Each row has a class, written as a number after it.
[ -1  -2  11  -1  -7 -14   8  -8  19   7 -14  -1 -17  -5   3  15 -10  -3
   5  -9 -12   3   3  -5  21  -4   2   6  -4 -17  -2   2   8  -2  -2  23
   6  -4 -10   5  -7  15  -1   0   3  28   1  -4  -1  -8   6   4  11   9
  -7  -3 -14  -3  -1   5   4   2  -4  -2  22   2 -11  -2 -16   6  28  -1
  -2  -5 -16  -2  18   3   3  -8  -2   3  38  47   4 -14  -1  -8  -1  -6
   3   2   0   8  -4  -3  -1   0  11  -4  -5  10   6  11  -3   8   5   6
   6   3   1   0] => 0
[  3  -5  10  -3  -4  -9   4  -5  29  -7  -7   8  -6   0   2  12   1   2
  -6  -1 -11   4  -3   1   9   1   5 -13   3  -9  -7   2   9   0  -1  10
   8  -2  -3  16  -1   4   4  -7   7 -14  -9   6  -3  -3  21   5   2   3
   6   6   3   0   2   0  -3   1   0   4  -4  -2 -18  -2   0  -6  -6  12
   2   4 -17   7   9   3   1   5   0   2   8  -2  -1  -5  -2  -6   1  -1
   5   4  -5   8  -3  -4   3   8  -8   0   2   3  -4   7   7  -1  -1  -1
  -9   4   0   5] => 1
[  1  -1  -1  -7   2  -9   2 -13  13  -7 -12   3  -7  -6   3   3  -1  -4
   1  -1 -13   0   6   1   7  -4   4  -2   1 -12   0   0  -1  10  -2  15
   6  -6  -5  -1  -3   2  -4   0   1  16  -2  -1  -6  -5  -1  -2   3   6
  -5  11  -8  -3   1   0  -3  10  -3   4  25   3  -3  -2  -7   1  13   1
  -3   4  -9   2   5   2   5  -4  -4  -3  16  23   0 -10  -1  -4   0   0
   1  -2   2   6   4   1   2   2   2   0  -3   5   5   4   1   3   4   0
   2   9   0   6] => 0
[  2  -7 -13   2   7  -3   0   2   2  -1  -6  -3 -12  -5  -5   5  -6   1
   7   7 -12  -6  -1  -4   2  -7  -1 -16  -2 -16   5   4   1  -3  -5  -3
   2   6   4   3   3  -5  -6   2   1  14  13  -6  -3   1 -16  -4  10  -1
  -2   4   3  -8  -2   1  -4  -3  -1   5  -9   0   7  -3  -8  -3   4  -3
  -4  -2  -1  -4   0  -3   1  -5  28   1   8   4  -3  -3   0   5   0   0
   0   0   6   9   4   0  -1 -10  -4   4  -9   8   9  -1  -6  -4  10   2
   0   9  -5  -1] => 0
[ -8  -2  26  -1  -4  -6   8  -4  24  -5  -2   1 -13  -8  33   3  -5  -3
  -6  -3  -2   4   0  -1  10   3   4   8  -4   3 -12  -2   1  -2  -1  19
  -1 -12   2   6  -7  11  -1  -8   3  -4  -9  12  -2  -1  41  20   8   1
  -6  -5  -6   8  -2  -4  -5   0  -7   2  24  -2 -15   2 -12   8  14   0
  -2   2 -15   6  11   3   1  -1   2  -7  16  21   0 -13  -5   3   5  -4
  10   6 -16  -6   7  -3   2  12   2   0  -2   5  -4   9   3   7  -1  11
  -3  -1   1  -4] => 1
[ -2  -2  17  -1  -6  -5   1   1  11   1  -3  -3 -12  -2  -5 -14  -6  -2
   1  -1  -4   2   1 -18  15   3   2   8   0  -4  -3   5  -1  -2  -1  12
  14  -3   6  15  -5   7 -13  -1   2  17  -1   2  -3  -2  14   7   7  -2
  -1   0  -6  -2   0   9   2   6  -2   4  13  -9  -8 -14 -11   3  10   6
  -6  -7 -12   2   7   4  -2  -1   1   1  14  16   2  -8   1  -5  -6   9
   0   2   5   4  -6  -2  -5   5   6   2   3   4   0   3   5   4   2   8
   4  -5   0   0] => 1
[  0  -1  -9   5   7 -10   1  -1   5  -2 -11  -3   0  -8  -7   6   3  -2
   2  -7 -18  -1  -6   5  -2  -8   2 -15   0 -20   3   6   7   0  -3   7
   8   0   2   4   3   4  -2   1  -1  21   5  -9   0  -2  -9  -1   7   8
  -4   5  -4  -3  -9   1  11   2   2  -4  -5   2   5  -2 -20   2  10   6
  -2  -1  -4  -2   4  -1   2  -3   1  -5  16  12   5 -10   2  -2  -3   5
  -1  -3  17   2  -2  -2  -2  -7  13   1 -13   6   9   2  -3   2  -7  -2
  -1   1   0   3] => 0
[ -8  -8  24   1  -8  -4   6  -7  27  -3  -5  10 -20 -10   6   6  -1  -5
 -11  -7  -7  15   3  -5   8   6   6   7  -4  -8 -11   3  -3   4  -1  24
   5  -9  -2   7 -15  23  -4   0  10  10  -7   8   5  -4  40   6   9   3
   2  -3  -8   3   9   7   4   5  -9  -5  15  -8 -17   2  -9  -7  12   4
   6   2 -17   5  19   9  -1  -2  -1  11  26  30   7 -11  -6  -8   1   1
  15   5 -11   0  -2  -8   0  15   5  -1  -6   9  -6   5   1   0  -4  11
   3   0  -1  -2] => 1
[ -6 -10  14   8  -5 -22  16 -11  33  11 -26   3 -29  -3   1  15  -2 -12
   8  -5 -22   5  -8  -6  31 -15   9   5 -10 -26   1   6   3  -7   4  38
  11  -7   3   8  -7  13  -9  -7   3  48   2 -19   2 -12   2   3  21  12
  -4   9 -15  -7  -1   5   8   4 -16  -2  40  -5 -13   0 -29   3  48   5
   3   1 -25   2  21   3  -4 -14  -9  12  48  48   1 -21   6  -8   1  -3
  -2   8  17  10  -3  -9  -5  -4  10  -6 -13  14  11   7  -7  14   8  17
   5  -2  -4   4] => 0
[  2  -1  14  -2  -1  -4  -3  -2   9  -3   7  -1 -11   5   7   0   6  -1
  -6   1  16   8   1   3   2   6   3  14  -2  12  -7  -2  -2  -4   9   8
   3  -9  -2  -3  -4   3   7   1   3  -9   0  23   0   1  22   0   2   0
  -4  -3 -10  14   2   4  -7  -8  -5   0   8  -6  -6  -4   4   3   7   1
   6   4  -9   6   3   2  -1  -2   5   4   1   3   1  -2  -5   0  -1   0
   3   3  -4  -4   0   0  -3   8 -10   2   5  -2   1  -3   4   8  -1  -6
   1  -4   4  -2] => 1
[  5   0  31   6 -10 -15   5  -5  35  -1  -4   8 -14  -4   5   4   0  -4
 -14  -3   0  11   5   0   5  10   5   9  -5  -7 -19  -3   4  -9  -4  22
   3 -14  -4  14 -16  16  -1  -5   6  -8 -19  15  -3   4  48   3   9   5
  -2  -6  -2   4   5   2  -9   5  -9   1  21  -9 -19  -4  -9  10  17   8
  -3   2 -22   9  18   6  -2   3  -2   5  20  23  -3 -16  -5 -11   3  -1
  16  12  -8  -1   4 -14   0  23  -5  -3   2   2  -6   9   8   7  -5  11
   6  -4   4  -9] => 1
[  4  -6  10   4  -1  -9   3  -7  13  -4  -6   3  -5  -2  -1   1   0   1
  -3   1 -10   4  -1  -2   5   3  12   0   7 -11  -7   2  -2   3   2   7
   2  -7  -7   6  -3   5  -1  -2   3   1  -5   4  -1  -5  17   2   4   2
   0   0   0  -3   2   5  -2  -3  -1   1   4   5  -4  -7  -7   7   7  -2
   2   2  -7   0   9  -2  -3   0   1  -2   7  14  -1  -7  -2  -3  -2  -3
  12   2 -11   1   0  -8  -3  -1  -2  -4  -1   6   7   2   2   3  -4   5
  -1   9   1   1] => 0
